Here is a tiny trained network, its code and every weight. The questions are about switching its units off for an input and a target symbol, where a switched-off unit gives its printed mean instead of its output.

import numpy as np


def w(rows, s, z=0):
    codes = np.array(rows[::2]) - 128.0
    scale = np.full(codes.shape[1], s)
    scale[-1] = z or s
    return codes * scale


def norm(h):
    return h / np.sqrt((h * h).mean(-1, keepdims=True) + 1e-5)


def f(y):
    return y / 2 * (1 + np.tanh(0.7978845608 * (y + 0.044715 * y**3)))


def softmax(a):
    e = np.exp(a - a.max(-1, keepdims=True))
    return e / e.sum(-1, keepdims=True)


def log_softmax(a):
    a = a - a.max(-1, keepdims=True)
    return a - np.log(np.exp(a).sum(-1, keepdims=True))


def net(x, mask):
    ids = ['Ωβεζμσ'.index(c) for c in x.split()]
    T = len(ids)
    res = E[ids] + P[:T]
    u = 0
    for l in range(2):
        r = norm(res)
        for j in range(2):
            rows = slice(2 * j, 2 * j + 2)
            q, k, v = (r @ M[l][rows].T for M in (Q, K, V))
            z = softmax(np.where(np.tri(T) > 0, q @ k.T / 2**0.5, -1e9)) @ v
            o = O[l][rows]
            res = res + np.where(mask[u + j], z, o[:, -1]) @ o[:, :-1]
        u += 2
        y = f(norm(res) @ A[l][:, :-1].T + A[l][:, -1])
        res = res + np.where(mask[u : u + 8], y, B[l][:, -1]) @ B[l][:, :-1]
        u += 8
    return log_softmax(norm(res)[-1] @ U[:, :-1].T + U[:, -1])


Q, K, V, O, A, B = {}, {}, {}, {}, {}, {}
E = w([
[225,228,151,81,229,162,156,38],'Ω',
[245,139,143,139,118,72,113,98],'β',
[98,224,177,135,197,146,116,171],'ε',
[225,162,156,81,253,184,126,83],'ζ',
[50,2,177,137,78,44,192,49],'μ',
[26,87,60,170,53,103,77,91],'σ',
],0.01)
P = w([
[127,157,113,154,253,143,146,101],'0',
[146,143,94,149,144,131,194,206],'1',
[130,162,150,31,149,81,86,107],'2',
[141,152,87,138,149,135,201,191],'3',
[161,186,182,106,151,127,109,91],'4',
[148,150,96,152,137,135,207,195],'5',
[165,138,218,111,137,138,104,100],'6',
[138,148,100,142,123,134,198,202],'7',
[176,127,232,102,128,150,115,112],'8',
[128,118,118,126,124,126,196,201],'9',
],0.007)
Q[0] = w([
[65,141,126,185,144,203,139,201],'L0H0',
[98,112,121,113,39,87,94,86],'L0H0',
[75,93,116,163,79,65,225,180],'L0H1',
[104,78,2,154,101,217,92,158],'L0H1',
],0.0072)
K[0] = w([
[35,172,137,87,202,156,136,253],'L0H0',
[66,56,148,191,29,103,117,60],'L0H0',
[74,63,154,123,125,36,239,107],'L0H1',
[53,120,53,154,67,213,75,128],'L0H1',
],0.0051)
V[0] = w([
[76,172,103,150,179,62,73,154],'L0H0',
[147,254,173,96,200,171,92,195],'L0H0',
[231,223,219,148,144,204,72,192],'L0H1',
[114,92,37,175,116,62,27,150],'L0H1',
],0.0046)
O[0] = w([
[70,108,229,182,158,107,93,213,151],'L0H0',
[107,2,180,157,59,137,121,132,183],'L0H0',
[95,118,79,99,172,101,154,111,218],'L0H1',
[182,90,133,63,137,152,230,63,1],'L0H1',
],0.0068,0.0016)
A[0] = w([
[166,131,162,96,117,173,109,19,107],'L0N0',
[141,207,93,86,181,142,79,87,110],'L0N1',
[145,145,54,103,78,97,209,112,100],'L0N2',
[222,57,44,176,52,94,124,254,2],'L0N3',
[174,48,50,119,161,131,161,187,83],'L0N4',
[161,109,106,189,222,106,114,132,172],'L0N5',
[92,138,13,146,43,167,159,142,98],'L0N6',
[177,148,179,124,60,127,172,100,77],'L0N7',
],0.0073,0.0037)
B[0] = w([
[159,112,241,118,108,166,144,224,201],'L0N0',
[66,63,179,166,114,110,101,110,210],'L0N1',
[111,102,178,199,132,93,82,145,191],'L0N2',
[117,220,137,145,201,3,48,117,189],'L0N3',
[220,147,136,89,76,145,34,213,163],'L0N4',
[96,213,175,108,95,148,212,103,254],'L0N5',
[211,30,41,107,214,139,199,68,149],'L0N6',
[220,153,111,103,71,171,136,142,180],'L0N7',
],0.0072,0.0048)
Q[1] = w([
[78,154,205,130,139,121,144,214],'L1H0',
[29,78,23,206,110,253,131,193],'L1H0',
[141,83,148,209,235,137,129,67],'L1H1',
[106,115,147,207,115,48,158,185],'L1H1',
],0.0072)
K[1] = w([
[102,120,254,163,149,101,164,156],'L1H0',
[20,62,90,132,90,189,103,152],'L1H0',
[122,159,81,163,119,117,196,196],'L1H1',
[150,114,169,148,130,144,145,24],'L1H1',
],0.0077)
V[1] = w([
[194,159,131,37,71,103,124,70],'L1H0',
[107,52,57,183,147,157,136,94],'L1H0',
[83,107,78,123,135,190,160,147],'L1H1',
[123,110,136,254,189,146,129,169],'L1H1',
],0.0059)
O[1] = w([
[24,106,133,133,206,117,160,104,172],'L1H0',
[141,107,232,100,204,59,254,164,2],'L1H0',
[101,157,171,140,73,156,46,63,50],'L1H1',
[65,146,88,100,137,127,165,70,135],'L1H1',
],0.0066,0.0069)
A[1] = w([
[127,115,81,178,75,105,166,124,1],'L1N0',
[80,124,146,121,192,148,164,119,112],'L1N1',
[145,79,104,126,125,83,158,216,102],'L1N2',
[121,135,142,139,95,168,79,137,90],'L1N3',
[5,150,68,108,195,124,129,55,94],'L1N4',
[149,132,134,133,116,163,134,51,91],'L1N5',
[56,153,126,144,156,125,103,98,162],'L1N6',
[83,73,169,104,131,124,101,71,113],'L1N7',
],0.011,0.0055)
B[1] = w([
[145,30,101,169,21,159,109,132,157],'L1N0',
[88,159,115,116,68,86,107,59,183],'L1N1',
[16,177,187,177,134,134,173,137,161],'L1N2',
[105,114,129,123,175,109,180,149,196],'L1N3',
[11,117,224,1,58,192,223,63,225],'L1N4',
[88,117,109,139,112,114,113,153,188],'L1N5',
[200,138,101,102,114,100,85,67,253],'L1N6',
[127,196,96,180,154,89,75,127,212],'L1N7',
],0.0092,0.0047)
U = w([
[78,179,158,46,87,143,106,1,138],'Ω',
[153,205,54,183,167,55,16,91,191],'β',
[34,156,249,181,154,81,108,204,2],'ε',
[249,108,179,55,165,229,99,144,192],'ζ',
[144,54,67,196,18,153,77,101,117],'μ',
[146,77,95,142,228,70,210,58,103],'σ',
],0.0055,0.0023)

Each question gives the input, a string of symbols that net reads in full, and the target symbol t.
The units are the heads (2 rows each of Q, K, V and O) and the neurons (one row each of A and B). Each row of codes is followed by its name. A weight is (code - 128) times the scale printed after its matrix; where a second scale follows, it is the last column's (O, A, B and U).
mask holds one flag per unit, layer by layer, with each layer's heads first. A switched-off unit (its flag False) gives its mean, the last column of its rows in O or B, instead of its output. The means were averaged over made-up inputs and are rounded, as every weight is.
A unit's drop is (log p(t) with every unit on - log p(t) with that unit switched off) / (log p(t) with every unit on - log p(t) with every unit switched off).
The circuit of an input: a set's keep is (log p(t) with only the set's units on - log p(t) with every unit switched off) / (log p(t) with every unit on - log p(t) with every unit switched off). Starting from the 12 units with the biggest drops (on a tie, the unit counted first), units are removed one at a time, each time the one whose removal leaves the highest keep (on an exact tie, the one counted first), for as long as the keep stays at least 0.8.
circuit, biggest first: the units of the circuit, biggest drop first
unit that matters most: the unit with the biggest drop
k most important neurons: the k neurons with the biggest drops, biggest first
top k neurons in layer l: the k neurons of layer l with the biggest drops, biggest first
which heads matter: for each layer, one digit per head in row order, 1 if its drop is at least 0.15 and else 0, layers parted by /
drop of u: that unit's drop, to one decimal
input μ ζ β β μ σ ζ Ω β, target ε: top 4 neurons in layer 1 : [L1N6 L1N4 L1N5 L1N3]
input β σ β σ Ω β β, target ζ: unit that matters most : L0N0
input β β β, target ε: top 3 neurons in layer 1 : [L1N2 L1N6 L1N4]
input β μ μ, target β: circuit, biggest first : [L0H1 L1N4 L1N7]
input Ω β ε β Ω ζ Ω, target ε: circuit, biggest first : [L0N0 L0H0 L0H1 L1N6]
input β μ σ Ω β μ μ Ω ε σ, target σ: circuit, biggest first : [L0N6 L1H0]
input μ μ Ω μ ζ Ω μ, target ζ: top 2 neurons in layer 0 : [L0N0 L0N7]
input σ σ β μ Ω Ω β, target β: 3 most important neurons : [L0N0 L0N6 L0N3]
input μ β Ω σ μ ζ β, target β: 4 most important neurons : [L0N0 L1N4 L0N4 L0N3]
input β β β μ β ε μ β μ, target ε: which heads matter : 11 / 11
input β ε μ μ β β μ Ω Ω, target β: which heads matter : 11 / 10
input ε σ μ σ σ β μ μ μ, target ζ: 4 most important neurons : [L0N7 L0N0 L0N1 L1N2]
input μ σ σ ζ σ, target ε: top 2 neurons in layer 1 : [L1N3 L1N6]
input μ μ μ, target ε: which heads matter : 01 / 01
input β β β ζ β, target ζ: 4 most important neurons : [L0N0 L1N7 L1N2 L1N4]
input Ω μ μ, target β: most important neuron : [L0N5]
input β μ β ζ μ μ β μ μ μ, target μ: 2 most important neurons : [L1N0 L0N0]
input μ μ ε β β ζ ζ, target β: 4 most important neurons : [L0N0 L1N7 L1N4 L0N1]
input σ σ ε β σ β σ σ μ μ, target μ: 3 most important neurons : [L0N3 L0N0 L1N0]
input μ μ Ω ε σ σ ε, target β: top 3 neurons in layer 0 : [L0N0 L0N7 L0N4]
input β β σ β Ω β σ, target β: which heads matter : 11 / 00
input Ω σ μ β β σ β Ω σ, target ε: 3 most important neurons : [L0N0 L1N6 L1N3]
input σ μ σ, target β: top neuron in layer 0 : [L0N1]
input σ σ μ ε β σ Ω β σ, target ζ: 2 most important neurons : [L0N0 L0N7]
input ζ Ω ζ, target β: 4 most important neurons : [L1N7 L0N0 L1N4 L0N3]
input ζ Ω ε ζ σ Ω β μ ε, target β: top 3 neurons in layer 0 : [L0N3 L0N0 L0N7]
input ζ σ Ω μ μ ζ Ω, target β: 3 most important neurons : [L0N0 L1N4 L1N7]
input β Ω ζ β μ β β Ω Ω, target ε: top 2 neurons in layer 1 : [L1N6 L1N4]
input σ σ σ β μ β β β σ, target ζ: top 2 neurons in layer 0 : [L0N0 L0N7]
input Ω σ ε β μ σ σ β μ σ, target σ: drop of L1H0 : 0.2
